Input:
[[16  3 23  5  1  5]
 [ 4  4 41  2  1  2]]
Output: 2

Input: [ 19 -39 -15 -36  -8  -3]
Output: -36

Input: [ 39 -16 -41 -28  14]
Output: -41

Input:
[[-43 -40 -21  -9   1]
 [ 20  10   7  -7  18]
 [-15  -5   4  16   9]]
Output: 4

Input:
[[-13 -31  30  18 -10]
 [-39  42   1  -7 -16]]
Output: 1

Input: [ 14 -23  -1  13  53]
Output: -1

Input:
[[-18 -50  45   6 -14]
 [-37 -26 -21  24  29]
 [ 37  11  43   0 -14]]
Output: 43

Input:
[[ 55  36  36  33  26]
 [ -6  -9 -38 -36 -38]]
Output: -38

Input:
[[ 19 -17  41  12   5  -2   3]
 [ -7  -5 -26  11 -29  41 -55]]
Output: -29

Input: [ 26   8 -44  -5  -9]
Output: -44
---
array([[ 13, -39,   1, -17,  35],
       [-54, -18, -44,  18, -20]]) ⇒ 1

array([[ 46,   5,  -6, -21],
       [-44,   0,   1,  22]]) ⇒ -6

array([[  8,  18,  50,  40],
       [-10, -17,  21, -41]]) ⇒ 50

array([[-53, -20,  -5,  51],
       [ -8,  44, -41,  20]]) ⇒ -5

array([[ -3, -26, -38, -39,   0,  -8,   9],
       [ -3, -49,  -4, -11, -19,  11,  14]]) ⇒ -38

array([[-16, -46,  10,  -7, -13,   8, -32],
       [ -9, -30,  25,  -9, -17,  35, -25]]) ⇒ 10

array([[ 25, -29,  26,   2,  50, -30,  20],
       [  0, -10,  24,   5,   9, -23,  32]]) ⇒ 26

array([[ 22, -12,   1,   2,   0,   4,   1],
       [-53,  -4, -22,  -2,   6,  11,  13]]) ⇒ 1
---
[ 667 -107 -162 -565] ans = -162

[[101  91 127 230 204  62]
 [205 195 176  72 106 127]
 [232 108 236 151 184  79]] ans = 127

[[496 658 622 386 666  99 383]
 [533 727 599 602 314 855 623]] ans = 622

[[987 563 881 566]
 [500 903 503 137]
 [461 914 355  44]] ans = 881

[242  58 252  28 204] ans = 252

[ 49 -38 -29 -17] ans = -29

[ 44  25 -41  24] ans = -41
---
1.656,1.542,-1.281,-1.138,1.546,-1.182
-1.555,-1.392,0.939,0.838,-1.402,0.886
0.067,0.078,-0.955,-0.461,0.095,-0.927
>> -0.461

2.978,12.199,10.988,-16.150,-1.052,4.538 >> -16.150

0.05,0.05,-0.10,-0.16,0.14 >> -0.10

-14.3,-16.0,-10.1,-1.3,-0.4
2.2,1.5,5.2,-3.4,15.5
>> 5.2

-3.726,6.190,-3.704,-8.005,-16.210,-2.160
-7.484,13.347,-9.109,-11.366,-14.879,-2.516
-6.553,1.627,-7.168,-19.387,-16.531,-8.988
>> -19.387

130.947,-45.873,-144.884,-31.712 >> -45.873

-3.28,-14.31,-12.15,5.14,-7.53
13.32,-9.99,-1.13,-10.80,-5.22
18.73,3.71,-14.11,-13.10,4.83
>> -14.11
---
[-28  -8  14 -43] --> -28, -43

[-12  -3  -5  45  20] --> -12, 20

[ 52  32 -10  34   0  -8] --> 52, -8

[-42  13 -10   2 -15  19] --> -42, 19

[ -3   9  -2 -44  -5  19] --> -3, 19

[ 32 -37 -42  18  -5] --> 32, -5

[[ 16   4 -29 -27 -17 -19  13]
 [ 53   4 -47 -18 -11 -11  10]] --> 16, 10
---
[[ 158  179  411 -274  -15  197  -18  328 -621 -464 -467   14]
 [ 210  654 -242 -653  449 -121 -177  305   99 -163  157  219]
 [ 192  715  560   49  217  -11  154  644  361 -573 -323 -289]
 [ 234  385  216  224  201 -267 -149  397 -405 -893  527 -497]
 [ 264  -65  357   93   26 -449   23 -115  521  374  -77  190]
 [ 158 -420 -227 -382 -370  198 -231  169 -731 -411 -165 -294]
 [ 123  875 -360   67  129  413    2  452 -153 -609  185  649]
 [ 235  305  205 -464 -329 -274 -127  449  168  107 -185  617]
 [ 166 -112  118  497 -413  152 -153   60 -202 -659  416 -763]
 [ 233  197 -551  526 -337 -262   28   80   -3 -749  -22 -312]] -> 166

[[209 405 278 242 326 384]
 [318 278 467 625 312 558]
 [331 362 196 240 771 474]
 [501 662 344 676 396 801]
 [584 428 481 521 705 638]] -> 501

[[6 5 5 5 4 3 4 6 5 5]
 [5 8 1 3 8 1 4 4 7 4]
 [4 5 5 6 5 3 4 6 4 6]
 [5 5 4 3 6 3 2 5 7 6]
 [7 6 4 4 6 4 5 5 6 5]
 [5 5 4 6 4 3 5 4 6 1]
 [4 3 6 4 7 4 5 6 8 4]
 [4 8 2 3 8 3 5 7 8 4]
 [5 5 5 8 6 4 4 4 6 4]] -> 4

[[477 344 351 336 279 902 443]
 [369 461 353 378 458 542 345]
 [512 446 413 471 524 750 471]
 [416 493 485 403 342 404 411]
 [353 408 315 390 301 174 435]
 [408 366 390 310 382 118 454]
 [447 360 449 402 447 165 317]
 [394 227 561 413 400 132 427]
 [443 600 375 419 319 152 450]
 [428 391 422 527 475 535 354]
 [425 153 370 374 424 434 406]] -> 428

[[4285 3551 2741 2838 3548 3118 3060 2782 2882 2824 2829 2719 4436 3843
  3886]
 [3804 3018 2771 2827 3091 3367 2994 3371 2996 2895 3498 2848 4292 3959
  2928]
 [5425 3301 2906 2953 3927 4009 3414 3972 3213 3021 4157 3022 5596 5378
  3160]
 [5612 3559 2981 3382 3510 3452 2979 3933 3764 3403 4322 3271 8422 5442
  3578]
 [5579 3155 2769 2813 4195 3767 3394 3547 2974 2855 3614 2821 4431 4805
  3059]
 [4665 2916 2746 3292 2963 3019 2747 3291 3594 3277 3401 2926 7082 4224
  2836]
 [4249 3650 2819 2783 3490 3438 3164 3285 2865 2790 3404 2827 4226 4158
  3831]
 [4681 3358 2789 2825 3645 3425 3111 3408 2953 2872 3500 2807 4414 4213
  3435]
 [4236 3140 2791 3044 3211 3337 3097 3105 3208 3013 3217 2891 5667 4408
  3195]
 [4264 4341 2790 3066 3182 3076 2965 2943 3246 3073 3053 2902 6661 4199
  4956]
 [4436 3451 2871 2748 3748 3208 3104 3021 2834 2795 3246 2953 4217 4192
  3596]] -> 4264

[[156 462 499 561 406 484]
 [167 388 610 679 607 664]
 [ 35 394 543 650 569 563]
 [830 584 441 372 456 393]
 [983 598 491 383 483 501]
 [953 569 468 402 652 500]
 [958 599 481 372 439 457]
 [835 513 547 496 694 610]] -> 958

[[4 3 5 6 7 5 4 2 6 5]
 [4 3 5 6 7 5 4 3 6 5]
 [4 3 5 6 7 5 4 2 7 5]
 [4 3 4 6 7 5 4 2 7 5]
 [4 3 5 6 7 5 4 2 6 5]
 [4 3 5 6 7 5 4 2 7 5]
 [4 3 5 6 7 5 4 2 7 5]
 [4 3 5 6 7 5 4 2 7 5]
 [4 3 5 6 7 5 4 2 7 5]
 [4 3 5 6 7 5 4 2 7 5]
 [4 3 5 6 7 5 4 2 7 5]] -> 4

[[ 17  -2 -14 -20   5   9  36   5   0  -4 -11 -32]
 [-18  37  35 -34   9 -36  17   0 -39  -6 -10  14]
 [ 30   1  19 -30 -19  14  -8  34 -27  -8  33   5]
 [ -6  25 -29  34  -7 -18 -29  -9 -30  -5  31 -18]
 [-18 -28  20  -4 -23  36   6 -40  34   8 -18  -5]
 [ 14  -4  27   6 -14  35  -3 -30   1  35   0 -40]
 [ -1 -19  -1  -7 -32  21  -4   4 -37 -32 -35 -22]
 [ -7  38 -19 -21  12   8 -14  -2  -9  10  22   9]] -> -1

[[88 69 26 61 65 68 54 60 82 64 47 43 35]
 [62 38 81 77 37 38 49 74 69 79 50 53 39]
 [65 67 46 80 71 69 35 83 28 67 82 80 48]
 [57 86 83 89 28 75 61 39 34 91 49 78 25]
 [59 60 90 55 74 85 68 86 27 59 33 69 31]
 [73 23 31 85 83 28 24 60 78 78 38 59 48]
 [30 53 63 71 36 42 42 68 78 60 38 62 84]
 [61 23 84 60 90 35 32 65 53 81 74 50 49]] -> 30
---
((7.6, 15.6, 2.8, -17.3), (9.2, 15.2, -6.6, 12.6)) => 15.2
((-20.807, 18.195, -14.921, -21.799, -6.350), (-21.942, 12.383, -6.338, -20.093, 1.807), (-16.813, 16.498, -18.489, -21.942, -10.004)) => -18.489
(1.440, -0.924, 0.821, 0.610, -1.172, -0.769) => 0.610
(5.3, -4.7, 10.3, 16.3, 14.9, -0.9, -15.1) => 14.9
((11.1, -0.1, 9.8, -13.1, 8.2), (3.6, -3.7, -5.0, 0.2, -2.2)) => -5.0
((-7.65, -3.34, 21.32, -23.12, -1.37, -22.75), (16.33, -3.10, -12.40, -18.13, -7.71, -15.29), (16.70, -24.15, -3.37, -7.23, 2.73, 14.43)) => -7.23
---
[[103  27 175 128 179 176 122]
 [165   9 125 161  78 241 120]
 [ 64 146 120 151 118  54  69]] → 54

[[4 6 8 5 7]
 [4 3 2 5 4]
 [3 4 7 3 7]] → 3

[[-172 -161 -613  189]
 [ -51  457  867  150]
 [  47 -168 -171  866]] → -171

[[600 754 762 466 634 638 535]
 [598 681 640 720 571 600 338]
 [736 662 379 235 600 705 195]] → 705

[[68 45 68 40 47 16]
 [11 65 68 68 36 16]
 [16 78  9 42 43 31]] → 43

[[-225 -571   77 -645 -139  200 -318]
 [ 174 -676   97 -422   84 -313 -760]
 [-577 -978 -196 -949 -559  538 -494]] → 538
